Rows near named flat spaces through zero (a row that begins with a name and a colon came from that space)
zp-dl: [ -4  28  13  16 -14 -36  22  -1   7  -7  -3   3 -23  29   7  21  25   9
  -6  -1   2   5 -17   5  11 -40  28 -29  41  -5 -28]
hb-nz: [ -3   2 -15  18  22  13  12 -11   3 -14 -47  34 -18   0 -28  -9 -19  23
   0   6  20 -41  24 -43 -27  24 -13 -35 -37 -64 -53]
zp-dl: [ 38 -14 -15   3  -1  12  -5   9  43  45  34 -26  14 -19 -28 -53  12  14
 -10 -27  -1 -54   9 -16  21  54 -17   2 -16  28  27]
lz-hz: [ 10  -6  71  40  -8 -23 -20  21 -40  20 -35   8  65  31  36  20  -4 -33
 -16  10 -37 -21 -24  37 -16  17 -14  18  34  41 -18]
hb-nz: [ 10  17  -5  10  -8   0  -4   6 -24  -2 -18  21  23  10  18   3  14  -4
  -4  21 -29 -31 -10   7  21   9  -7   5  22  17   0]
hb-nz: [ -4 -25  19  -1  18 -21  -1  32  30   0  16 -12 -41  -1 -30 -29  32  -3
 -25 -60  44  31  26 -13  37 -14 -23 -27   3  80  20]
lz-hz: [  7 -10   2  -9  34  25  -5  -1  14   9  -5 -20  25  -5 -11  -9 -34   7
   6 -27  13  26 -11 -16 -17  -1   1  -2 -22   8  15]
sd-lq: [  1 -16  -9 -13  -9   9 -13 -11   7  19  15 -17  -2 -16  -3  -7 -14   5
   4  -2   2  17  -2   8  -7   2   1  11 -11 -11  16]
zp-dl: [-13 -19  23   4 -45 -46 -18   9 -20  16  12  -1 -44  24   5  -9  36 -14
 -13 -21  -1  16  -1  15  22 -30 -35 -28  29  25 -16]
hb-nz: [ 17 -20 -10   2  10  16 -17  -2  19  33 -13  -6   7 -22 -19 -26 -15  19
 -14 -13  11  -7   8  -5   7  25  -8  -1 -15  13  16]
zp-dl: [  2  15   8   3   0  -2  18  -4  10  -8  17 -11  14   4   8  16  -1  -5
   9  12  -7  -8  -8   7 -17   2  26  14   4 -19  -3]
lz-hz: [-13 -12  79  26  29 -20  10  28  -5 -22  -8  -7  31  20  11  28  -7 -39
  -8 -16  13  18   6  17 -37   3   5  16   3  36 -14]
sd-lq: [  9  10  44  36  39  -8  27  10  29  -5 -25  -2  24  16 -13  12 -15   5
 -10 -15  21 -20   1 -14 -34  14  27 -14  -3  -8 -35]
sd-lq: [-10  -8  40   5 -24 -22   9  14 -13 -15  48 -14   6  17  14   8  21 -46
  13   4 -16 -25   8  14 -29  20 -18  24  -6  -5 -13]
hb-nz: [ 37  34   0  33  32  25   6  -3  -4  18 -58  18  78  16  10   4 -30  23
  -3  17 -31 -58 -34 -15  -9  30  19  -6  10 -10 -19]
lz-hz: [ 10  -9  11   4  44  16  -2   3  19  13 -27 -13  17   7 -22 -15 -35  17
  -2 -43  24  21 -12 -30 -16  -8  -4 -30 -20   8  -6]
lz-hz: [ 21   0  18  17 -10  -8  -3   2  13  32   9 -16  28   4   4  -6   1   1
  -7  -2 -15 -27 -14  14  -3  20   8   9  13   9   2]
hb-nz: [ 25 -12   2  17  -8   2 -17   4   3  38 -11   1  21  -4  -7 -27   0   8
 -14  -4 -14 -43  -1  -1   8  37 -21  -3  -1  12  -1]
sd-lq: [ -2  -8 -32 -14 -25  14 -21   9 -48 -14   5  30  -3   0   7 -28  25 -23
  10  18 -33 -48  17 -15  25  32 -69   5 -18   9   4]
zp-dl: [ 14 -21  10 -12 -48 -17 -19  24 -16  24  76 -29   7  17   8 -44  47 -43
  10 -25 -38 -44  -4   5  23  30 -66  12   1  49  24]
sd-lq: [  0 -13  63  23  -4 -22   5  17  -3   3  20 -18  28  24   8   6   2 -36
   2 -13  -8 -22  -2  11 -40  23 -13  11  -4   5 -23]
sd-lq: [ -1 -26   6   7 -73 -55 -31  21 -24  30  24  13 -59  14   1 -38  76 -17
 -28 -14 -15 -28  20  20  65   0 -66 -25  38  59  -2]
sd-lq: [  7 -15  85  25  33   6   2  11  -6  10  -1 -36  87  27  17  23 -54 -39
  14 -19 -12   3 -29  10 -85  23   4  27 -21  -7 -20]
sd-lq: [  0  -1  21   6  15  21   0  15 -40 -27  -1  11  54  18  16   1 -13 -41
  23  11 -31 -45   0 -15 -37  42 -41  21 -31  -9 -16]
lz-hz: [ -3  -8 103  46  27 -44  34  38  40 -13  21 -25  21  19  -3  26  16 -37
 -22 -26  29  -6  18  24 -39  20  33  18  14  44 -19]
hb-nz: [ 27 -19  10  14 -11  -3 -22  10  10  47   2 -10  20  -5  -8 -33   8   4
 -19 -16 -11 -33  -2   6  18  34 -24   0   5  37  13]
hb-nz: [  9   5  35   6   2 -12  11   3  18  15  28 -38  27  20   7   9  -8 -10
   8 -22  -5  10 -29   8 -24 -11  21   3  11   3  -1]
zp-dl: [ -5   9  26  17  -9 -27  21 -12  29   7   8 -15 -15   4   0  27  -1  10
  -6   6  16  12  -4  19 -25 -16  49   0  17 -34 -22]
lz-hz: [-25  -7  23  -9  19  -5  22   7  13 -38  28 -14 -21   3 -10  15  -3 -21
  13 -16  29  30  18  -9 -34 -12   7   4 -24 -14 -10]
zp-dl: [ -6  31  -7  -7  28  16  26   4  -6 -43   0   7  20  10  11  23  -3  -8
  18  11  -6   3  -9 -13  -6 -12  21   8  -1  -4   2]
lz-hz: [ 24   9  18  35   5 -27  19  13  50  26  -5  -4 -10   1 -22 -14  27  24
 -32 -18  20 -38  10  -1  22  17  26 -21  25  26 -11]
hb-nz: [ 24   8   3  24  63  18   9  17  30   6 -55  13  24   1 -29 -20 -16  31
 -22 -35  27 -14   2 -38  16  12   4 -36  -5  40  -4]
sd-lq: [ -2 -22  -1  -9 -19   5  -3  -4   7   6  41 -16  -6 -15  -9 -15   0 -15
  11   4  -2 -24  19   1 -25  35 -18  22 -32 -29   2]
zp-dl: [ -5 -34  32  -4 -29 -20 -10   6  11  21  54 -34 -12  -5  -4 -12  11 -27
   0 -17   4   4  12  20 -19  17 -18  20 -11   6   8]
zp-dl: [ 11  -4   3  18  20 -16  14   1  59  23 -13  -9 -37 -11 -38 -16   6  40
 -29 -34  48   8  15 -14  15  -7  29 -36   6  11  -8]
lz-hz: [ -3   9 -37 -12 -41  -6  -1 -20 -12   4  18   7 -32   4   1  -9  16   9
  13  19 -17 -24  -3  -7   8  -5 -13 -13   0 -49 -16]
[-15   0  -1  -9  -1  -1   6   3  -6 -24  11   5 -13  -6   5  12   7 -12
   5  10   5  13  13   6  -1  -5   3  14  -3   0   5] => lz-hz
[-37   0  12  12  59  -5   3  26 -30 -65 -93  66 -39   9 -10  20   4   3
 -27 -14  49  54  35 -25  27 -43 -17 -44   5  52 -24] => lz-hz
[ 13  -8  33  33   3 -26  -7  17   4  24 -32  10   1  19 -10 -15  14   6
 -28 -25   7 -21   1  -4  14   6 -18 -32  20  36 -24] => sd-lq
[ -3 -11  42 -16 -39 -25   1  -8  14  27  84 -71  16  14  23  18  -3 -31
  22 -15 -17  40 -37  42 -37 -24  25  35  15  -8  20] => hb-nz
[-14  -9 -19 -12 -55 -20   0  12 -22 -22  58  15 -48  -2   0 -23  63 -34
   8  20 -19 -58  40   0  23  33 -52  12 -10  -5  -4] => sd-lq
[  9 -36 -35 -15 -26   8 -24 -18  29  46  21 -16 -38 -39 -30 -40  -4  26
  -9  -9  17  -5  23  -1   9  26 -16  -1 -27 -22  18] => sd-lq
[  0  -8  14  -7 -21   5 -12 -12 -26  15  20 -21  30  19  17   2 -23 -21
  25   1 -30  -5 -28   3 -40   3 -21   9 -14 -37 -13] => lz-hz
[  1 -47   9 -17 -34  11 -26  -6  -5  29  58 -34  10 -19  -4 -27 -13 -31
  18  -1 -15 -23  15  11 -41  52 -44  38 -48 -30  12] => sd-lq
[-26 -32   5 -20  21  19 -18   5 -22 -25 -10   7  -9 -17  -3   4 -23 -20
   5  -6  20  47  23  -2 -17  -3 -27  15 -35   9  13] => zp-dl
[ -9  16   5   8  40   0  30  -4  36 -24 -20   2 -16  -6 -16  23 -14  23
  -7  -7  40  30   8 -11 -12 -23  51 -14   0 -14 -11] => zp-dl
[-22 -10  61  13  -8 -56  32  24  23 -22  51 -28 -52  47 -21  -3  38 -31
   4 -59  34   7  12 -21 -26 -27 -19 -44  -1   2 -48] => hb-nz
[ -6   0  20   2  43  -1  24   6  37 -15   0 -19 -14   9 -26   2 -16  10
   1 -43  44  34   3 -28 -22 -23  19 -28 -16   0 -13] => hb-nz
[  7   8 -14  -9  30  20  10  14  11 -18   8  -1  10  -3 -11 -15   4  -1
   5 -17   7  -8   6 -25  14  10  -8  -2 -15  27  18] => zp-dl
[ 15 -15  41  33  21  -6   2  10  21  23 -20  -7  23   9 -18 -12 -16   2
 -14 -23  14 -30   6 -11 -30  33  -7 -13 -14  -1 -28] => sd-lq
[ 17 -10 -28   3  22  24 -13 -12  22  30 -39   6  -1 -23 -27 -24 -28  41
 -14 -11  20  -3   5 -21   7  14   1 -20 -18  -9   3] => sd-lq
[-18 -14  61   2 -12 -11  -2   9 -33 -17  32 -21  41  20  34  32 -13 -59
  22  11 -25  11 -11  31 -57   7  -9  45  -7  -8  -7] => lz-hz
[-18  12   8 -11  48  -4  32  28  22 -54  13  -2 -30  13 -20   1  21  -8
   2 -45  42  39  16 -34  18 -35   3 -28  -5  48   7] => zp-dl
[-12 -15  62  -4  -3  -7  14  10   5 -14  69 -48  39   5  21  28 -12 -56
  24   1  -9  13  -3  33 -64  19  16  60 -17  -7  11] => lz-hz
[ 10 -15  28  14   0 -19 -10  -2  25  42 -12 -22  -2   1  -8  -2 -12  18
 -21 -27  18  30 -14  15  -1 -17  18 -15  19  18   0] => sd-lq

Rows near named flat spaces through zero (a row that begins with a name and a colon came from that space)
bf_tc: [ -4  -1  32  27 -10 -48  39 -37  -8 -13   5  -2 -16  11  29 -29   9 -10
  14 -16  15 -33  -7   7   2  -8  12  32   9   6 -12]
sm_bd: [ 34  23   2  18  23 -32   2  21  13  -5 -17  10 -14   9  -6 -49   0 -25
  24 -19  26 -63 -42  26 -13 -34 -29 -21  -7  51  14]
ls_pg: [-26  -7  -2  38 -17 -19 -20   1  -3  29   0  14  -8 -17  21  16  16 -13
   1   4  -8  40 -11 -33   6  -1   3 -18 -13  12  10]
ft_zt: [ 12   8 -12   7  25   5  -6  30 -18  56 -20 -31  29  -7   0   0   2 -20
 -25 -10  16  16  -2 -27   2  26   6   4  19  -6  -7]
ls_pg: [ 24  26 -12 -34   1   4 -26  39  23  -3 -10  34  -7   1 -19  -5 -31   3
  -2  -6   8 -21 -28  11 -17 -12 -33 -50  -2  29  48]
ft_zt: [-11  19 -10  16  12   1  10 -18 -34  30 -15  -7  43  28  34  11   4  -8
 -23 -22  55 -27 -23  14   3  50  39  22  18  11 -13]
bf_tc: [  2  -4  28  47  39 -18   6  -8  -3  -8 -15  13   5  17  12 -20  25 -51
  -2 -10   2  -1 -13  48  32 -11  24  10  -2  15  -3]
ls_pg: [ -4  18 -15 -46 -19  27  53  28  -3  -6  28 -36 -16  -1  10 -17  -5  49
  -1   7 -10  16  74 -30 -64  29 -35  22  14 -16  -9]
ft_zt: [-34  -9  24  -4 -38 -22  -3 -30  24 -20  -1  23 -38 -10  14  17  -1  -9
  -5  -1 -27  42  15   1  12 -11  20   6 -11  -7  14]
ft_zt: [-14   3 -19  14  -6   3   3 -15 -23  -2   3 -12  15   2  15  -2  10  15
   8   3  30 -31 -19  -3  -6  17  15   4  -5  15 -20]
ls_pg: [ -9 -16 -15  13 -18  13   9 -24  19 -29  52  32 -25   6   7  37  12  56
  53  40 -50   7  26  13 -26 -30 -61  -2 -12 -11   1]
sm_bd: [-17   1 -59 -14 -17  44 -23  -6 -21  -8  16 -11  26  -7  -5  30  -1  58
  16  28  24 -32 -19 -11 -20  23  -6 -20 -14  10 -20]
ls_pg: [ 30  21 -40  10   9 -11 -29  16   6  12  -8  11   5   0 -13 -10 -10  14
  36   0  36 -80 -69   6 -21 -26 -45 -41 -10  52   9]
ft_zt: [ 32  15   5 -51   4  34  21  19   5 -14  19  19  13  42 -16  -3 -26  31
  -2 -14   5 -19  33  13 -31   6 -29   5   3 -16  17]
sm_bd: [-15  24 -39   2   7   4   1  15  -7  22 -11 -25   4 -21  21   8   4   8
  -9  13  16  -6 -11   4 -22  32  -7  -7  23  22  -3]
sm_bd: [ 14  -8 -40 -24   8  46 -38  30 -17  20 -14 -38  36 -14 -44   2  -4  12
  -9   3  23  -8 -11 -38   3   9  10 -17 -22  -4 -27]
bf_tc: [  7 -17  34  23   3 -16  -9  13  11   1   7  30 -15   3  -7 -10   8 -26
   6  -5 -30  38  10 -13  16 -32 -10 -15 -18  -5  21]
bf_tc: [-16   8  -9  24  13  10  10  -9  -7 -26  10  16   4  17  22   0  19   5
  12  11   7 -16  -3  44  -6   8   1  -2  -7  23  -3]
ft_zt: [ -1 -20  12  36  44  32 -19   8  -3 -10  -5  15  22  20 -14   6  32 -38
  -6   4 -20  38  14  40  38 -10  23   0 -28  -4 -11]
sm_bd: [-70   4  11  20 -73 -33 -13 -41   6   8  -6  36 -30   1  50  28  12  -9
 -11 -23  13  52   1 -32  -2  13  46   1 -40  23  14]
ls_pg: [  3   7   9   8   5  -7  -4  10   7 -41   2  30 -14   8  -2 -29   3  -9
  14   0   5 -27 -20  31   0 -21  -5 -29 -19  35  20]
bf_tc: [ 14  24 -21   3  30 -10  16  16  -4  37 -23 -43   9 -12  10 -10   1 -13
 -11  -3  19 -20  -9   9 -14  21 -10  16  38  11 -13]
ls_pg: [ 17  -5 -29 -13   6   7  -5 -12   1  -6   6 -25   5 -18 -19  11 -11  32
  22  24   0 -46 -23   5  -4  -8 -23   1  18  -7 -19]
bf_tc: [  3  11 -26 -49  18  69   1  21 -14 -52  10   0  30  18 -20  -1 -12  35
 -14  17  15 -27  14  44 -12  32  10 -16  -3   1  -1]
sm_bd: [ -9 -22  24 -30 -23  22  -7  -1   0 -14  20  24   3   3 -12  23 -16  15
 -19   5 -31  51  34 -24  14   5  13  -6  -6 -42  18]
sm_bd: [ 13  15  -2  -9  -3 -13   5  14  -1  27  -6  -4   2   1   5  -6 -13   0
  -6 -14  15  -9  -7 -20 -16   7 -13  -2  13   5  11]
bf_tc: [-14  -6   4  37 -18 -17   4 -15 -33  66   7  -2  29  14  34  22  11  -1
  -8 -20  24  25   0 -61  -1  27  15  20   2 -14 -11]
bf_tc: [  4  16 -13 -30 -19 -14   6 -10  26 -37   9  13 -33 -16  -1   0 -25  33
  22  19  -8 -45 -21  27 -23 -15 -35 -18  18  17  21]
ls_pg: [ -8 -19  -6  10  -1  17  32 -31  -9  -5  29 -27   3   8   8  19  20  33
  22  19 -22   7  43  -1 -11   4 -12  46   5 -34 -42]
ft_zt: [  8  -1  15  32  34  -4  22   8 -49  34  21  12  51  11  36  11  -2   3
 -22  12   8   3 -11  -3  13  48   2  -1  59 -24  19]
ft_zt: [-27 -16   1  12  -1  31  -1  -3 -26  11  15   0  27   6  14  27  16   6
 -21  10 -10  54  32 -18  12  34  28  10  -4 -27 -10]
ls_pg: [  4  -5  -8 -33  12  17  -6  15   3 -35  -5 -24  -5 -35 -26 -12 -14   7
 -12  28 -16  -7  -3  16  12   4   6 -17  20  -9   1]
sm_bd: [ 22   7 -16  -1  37  13  -3  24 -23  34 -19 -39  37  -7 -11 -10  -3 -13
 -21  -3  24 -16 -15  -7   8  25   9   4  27  -6 -15]
sm_bd: [  8  33 -21  -7 -18 -27  39 -15 -11  38  21   1   5  13  45  19 -23  49
  13  -2  27 -48 -12 -14 -52  31 -47  17  52   3  13]
bf_tc: [ -9  -4  -2   1  12  33 -11   2  -1 -44  11  30   8  17  -6   5   9   5
   3  14  -7   1   3  44   8  -1   9 -19 -22  11   8]
sm_bd: [ 18   7  11 -21  -3 -10  19  13  19   4  11   6 -20   0  -2  -3 -16  11
   4   0 -24   8  23  -6 -21 -11 -38   3  20 -14  20]
sm_bd: [  1  -6 -30  -1  13  20 -11  13  13  13 -17 -51  -8 -25 -26  -1  19  -7
   7  11 -13  16  17  -8  -4 -11  -6  13 -15  -1 -38]
ft_zt: [ 30  22  45  -5  29 -16  31  51 -20  62   1  23  29  26  27 -12 -23 -31
 -52 -31   2  45  26 -25  -6  42 -10   0  56 -25  55]
bf_tc: [ 50  -5  68   3  14 -57  32  25 -10  43  -6  -5   2   5  -4 -52 -22 -43
 -21 -41   1   4   4 -52  15 -13  -6  15  38 -30  24]
ls_pg: [  0   6 -21  29  39   4 -10  34 -29  12 -34 -54  22 -26  -8 -48  26 -39
 -14  -1  37 -21 -29  -4  15  16  34 -11  -5  34 -31]
bf_tc: [-13  -7 -11 -19 -17  27 -11  -4   5 -31  13  12  -5   1 -11  12  -1  24
   7  13  -9   6  11   4  -5  -3   1 -12 -23  -1   0]
ft_zt: [  9 -14  36  16  26  14   8  27  -8  -4  20  33  11  17   1  -4   8 -18
 -13   5 -35  52  33   6  15   0  -7 -11   3 -22  27]
ft_zt: [-20  15   0 -12 -24  -8  -7 -17  19   0 -30  -2 -18  12   6  -1   3 -23
 -11 -33  25   4   3   9  -4  -1  33  17 -31  23  -9]
ls_pg: [-19  -4   6   0  -3  -3  43  -4 -27 -29   4 -54  -6 -19  13 -47  17   4
  -7   6  12 -11  27 -12  -7  23  31  28   9  -3 -37]
[ 35   1  35 -44 -10 -12   1  -2 -21   8   5  29  35  20 -10  -1 -55  12
 -29 -24  28 -36 -30 -23  17  18  14 -11  38 -32  38] => bf_tc
[ -5  -7  -6  16  12   6 -15  10   6 -32   5  14 -10 -14  -9  -8  11  -4
  14  24 -17  -3 -14  25  10 -18  -8 -30 -13  19   8] => ls_pg
[  3  -5 -31  18  27  11  18   1 -27 -24   0 -65  10 -25  -9 -41  24  13
  22  25  20 -57 -13   9  -5   4   4  12   5  16 -54] => ls_pg
[-17  30 -58   5 -13  -5 -17  22  25  14 -23 -31 -35 -31   3 -10  17   3
  24   5  15 -15 -16  -6 -43 -12 -30 -20 -27  60 -13] => sm_bd
[ -5   3  13  35  29  -7   5 -17  -8 -19  -8  19  11  21  18  -7  17 -27
   0  -3  13 -21 -22  57  22   3  23   5   2  19  -1] => bf_tc
[ -5 -16  32  11  -1   3  21   0   0 -47  19  14 -18  15  -4 -34  18  -7
  13  -1 -18  11  33  11   3 -22   6   5 -30   0  -5] => bf_tc
[ 37  26  16 -52  -8   5  28  64   3  30   9   2  -4  16  -9 -34 -32  11
 -19 -30   4  17  45 -54 -50  10 -43 -10  12 -10  38] => ft_zt
[ 10 -11   6   9   7  12  21 -34   1   3  19   5  12  39   3  25  10  16
  19  -5  -8  -6  27  19  -3  -7 -11  45  -4 -28 -26] => ls_pg
[ 28   2 -33 -22  36  77  -6  58 -26  32   1 -36  54  25 -36  -6  11  12
 -15  -9  18  17  44 -28 -22  25  -8   4 -25 -14 -29] => ft_zt
[ -6 -26  13  32  -4 -25   6 -60  -9 -37  11   0  -2  -1   4  -1  11   7
  31  14   3 -50 -34  26  31 -24  19  20  -1  -4 -30] => ls_pg
[  7 -14 -32  24  39  37   6   4  -9 -17  14 -36  13  -7 -16  -1  32  17
  29  36 -17 -15  14  28  -3  -8 -21  12  -6  -2 -45] => ls_pg
[-27  22  25   3 -30 -39   6   1  -8  39 -14  26  -4   3  47   7 -14 -25
 -41 -31  21  38  -5 -30  -2  37  30  -4  20   8  41] => sm_bd
[-17  -5 -19  -4 -16  22 -14 -18  11 -34  -5  -7 -11   6 -16  -2  16   8
  19  -1  10 -14   4  15  -3 -18  16   5 -49  19 -30] => ft_zt
[-35   3  -8 -48 -56  37  14 -51   7 -59  22  25  -8  42   9  28  -9  55
   9  -9  16 -16  34  23 -26  14  24  26 -40  -5 -15] => ft_zt
[ -5 -15  40  -7   2   9  54 -38  -3 -77  28   6 -13  34   6 -27  12  12
  14   2 -16 -18  48  52   3  -8  19  45  -6 -21 -23] => ls_pg
[ 16  12  17  20  20 -23  39  24  -6  14   6 -13  -9   4  17 -40  10 -13
   5  -8  -2  -3  19  -7 -21  -1 -26  12  20   7   3] => bf_tc
[ 16   6  -5  17  34  12   3  56  -1  40  -3 -16   5  -6  -5 -14  17 -22
  -8   1 -19  45  30 -22 -14   1 -30  -9   3   1   6] => bf_tc
[  6  -7  34  14   6 -19  19 -38  -8 -30  -5  12   6  33   6 -22   4 -20
   4 -24  24 -41 -13  35  24 -10  35  28  -8   2 -14] => ls_pg
[ 23  -1  25  11  19 -36   3  -2  -7  48 -30 -24  14  -4  -1 -13  -8 -43
 -24 -28  16  -2 -20 -19  27   3  22  23  29 -15  -5] => bf_tc
